Here is a tiny trained network, its code and every weight. The questions are about switching its units off for an input and a class, where a switched-off unit gives its printed mean instead of its output.

import numpy as np


def w(rows, s, z=0):
    codes = np.array(rows[::2]) - 128.0
    scale = np.full(codes.shape[1], s)
    scale[-1] = z or s
    return codes * scale


def f(y):
    return y / 2 * (1 + np.tanh(0.7978845608 * (y + 0.044715 * y**3)))


def log_softmax(a):
    a = a - a.max(-1, keepdims=True)
    return a - np.log(np.exp(a).sum(-1, keepdims=True))


def net(x, mask):
    res = np.array(x, float).reshape(1, 6) / 4 @ E
    y = f(res @ A[0][:, :-1].T + A[0][:, -1])
    res = res + np.where(mask, y, B[0][:, -1]) @ B[0][:, :-1]
    return log_softmax(res[-1] @ U[:, :-1].T + U[:, -1])


A, B = {}, {}
E = w([
[184,59,169,77,133,187,153,62],'x0',
[77,181,133,121,41,253,119,140],'x1',
[70,70,90,148,101,104,114,215],'x2',
[95,101,184,168,182,184,81,102],'x3',
[34,152,73,198,147,124,246,127],'x4',
[114,90,210,178,65,55,147,117],'x5',
],0.0051)
A[0] = w([
[99,104,185,156,247,196,69,93,211],'n0',
[142,81,231,139,73,71,109,108,100],'n1',
[85,196,119,141,139,235,206,85,96],'n2',
[166,109,125,123,207,69,166,105,157],'n3',
[84,185,142,146,78,155,80,154,38],'n4',
[126,171,69,106,85,186,59,180,254],'n5',
],0.014,0.0036)
B[0] = w([
[90,140,247,158,92,90,96,161,254],'n0',
[152,165,224,184,105,199,157,107,223],'n1',
[121,93,105,165,74,221,212,121,207],'n2',
[185,211,63,148,145,98,162,95,205],'n3',
[177,97,175,137,107,159,135,99,178],'n4',
[25,177,186,113,116,122,151,168,236],'n5',
],0.016,0.0082)
U = w([
[141,123,82,43,163,135,88,138,60],'0',
[128,77,127,133,92,209,169,118,95],'1',
[202,157,171,121,130,147,73,88,87],'2',
[157,2,94,89,155,144,48,120,43],'3',
[158,142,19,136,201,63,153,105,151],'4',
[61,151,137,166,119,77,135,191,254],'5',
],0.008,0.0044)

Each question gives the input, the list of numbers given to net, and the class t.
The units are the neurons (one row each of A and B). Each row of codes is followed by its name. A weight is (code - 128) times the scale printed after its matrix; where a second scale follows, it is the last column's (A, B and U).
mask holds one flag per neuron, in row order. A switched-off neuron (its flag False) gives its mean, the last column of its row in B, instead of its output. The means were averaged over made-up inputs and are rounded, as every weight is.
A unit's drop is (log p(t) with every unit on - log p(t) with that unit switched off) / (log p(t) with every unit on - log p(t) with every unit switched off).
The circuit of an input: a set's keep is (log p(t) with only the set's units on - log p(t) with every unit switched off) / (log p(t) with every unit on - log p(t) with every unit switched off). Starting from all 6 units, units are removed one at a time, each time the one whose removal leaves the highest keep (on an exact tie, the one counted first), for as long as the keep stays at least 0.8.
circuit, biggest first: the units of the circuit, biggest drop first
most important unit: the unit with the biggest drop
top k neurons: the k neurons with the biggest drops, biggest first
input [4,-1,-3,-4,-7,-4], class 0: top 2 neurons	n1, n0
input [-6,4,2,6,4,3], class 1: circuit, biggest first	n4, n2
input [3,5,0,-8,-5,-2], class 5: most important unit	n5
input [-3,3,8,5,-1,7], class 1: circuit, biggest first	n0, n4
input [8,2,-3,-2,-4,-3], class 5: circuit, biggest first	n4, n1
input [4,-1,4,-2,1,-4], class 4: top 2 neurons	n0, n1
input [-6,8,7,-1,8,3], class 1: top 2 neurons	n2, n4
input [8,-6,6,-4,2,4], class 2: top 3 neurons	n1, n2, n5
input [2,-4,7,4,-7,5], class 2: circuit, biggest first	n1, n2
input [7,-4,0,5,2,1], class 2: circuit, biggest first	n5, n2
input [4,3,-3,-5,-5,-2], class 5: top 3 neurons	n5, n2, n4
input [3,-3,1,-4,2,7], class 2: circuit, biggest first	n1, n2, n5
input [-5,-3,-7,-7,-7,2], class 4: circuit, biggest first	n0, n3
input [8,-8,-4,-7,-6,-4], class 4: most important unit	n3
input [1,-3,3,-4,7,-8], class 4: top 3 neurons	n0, n1, n3
input [-2,1,4,6,-1,6], class 2: circuit, biggest first	n5, n1
input [-1,4,-6,-7,1,-6], class 1: top 2 neurons	n2, n0
input [3,-8,5,2,0,7], class 2: circuit, biggest first	n1, n3
input [-2,-4,4,2,2,2], class 4: circuit, biggest first	n0, n5, n1
input [1,-1,-2,7,-8,-3], class 5: most important unit	n0
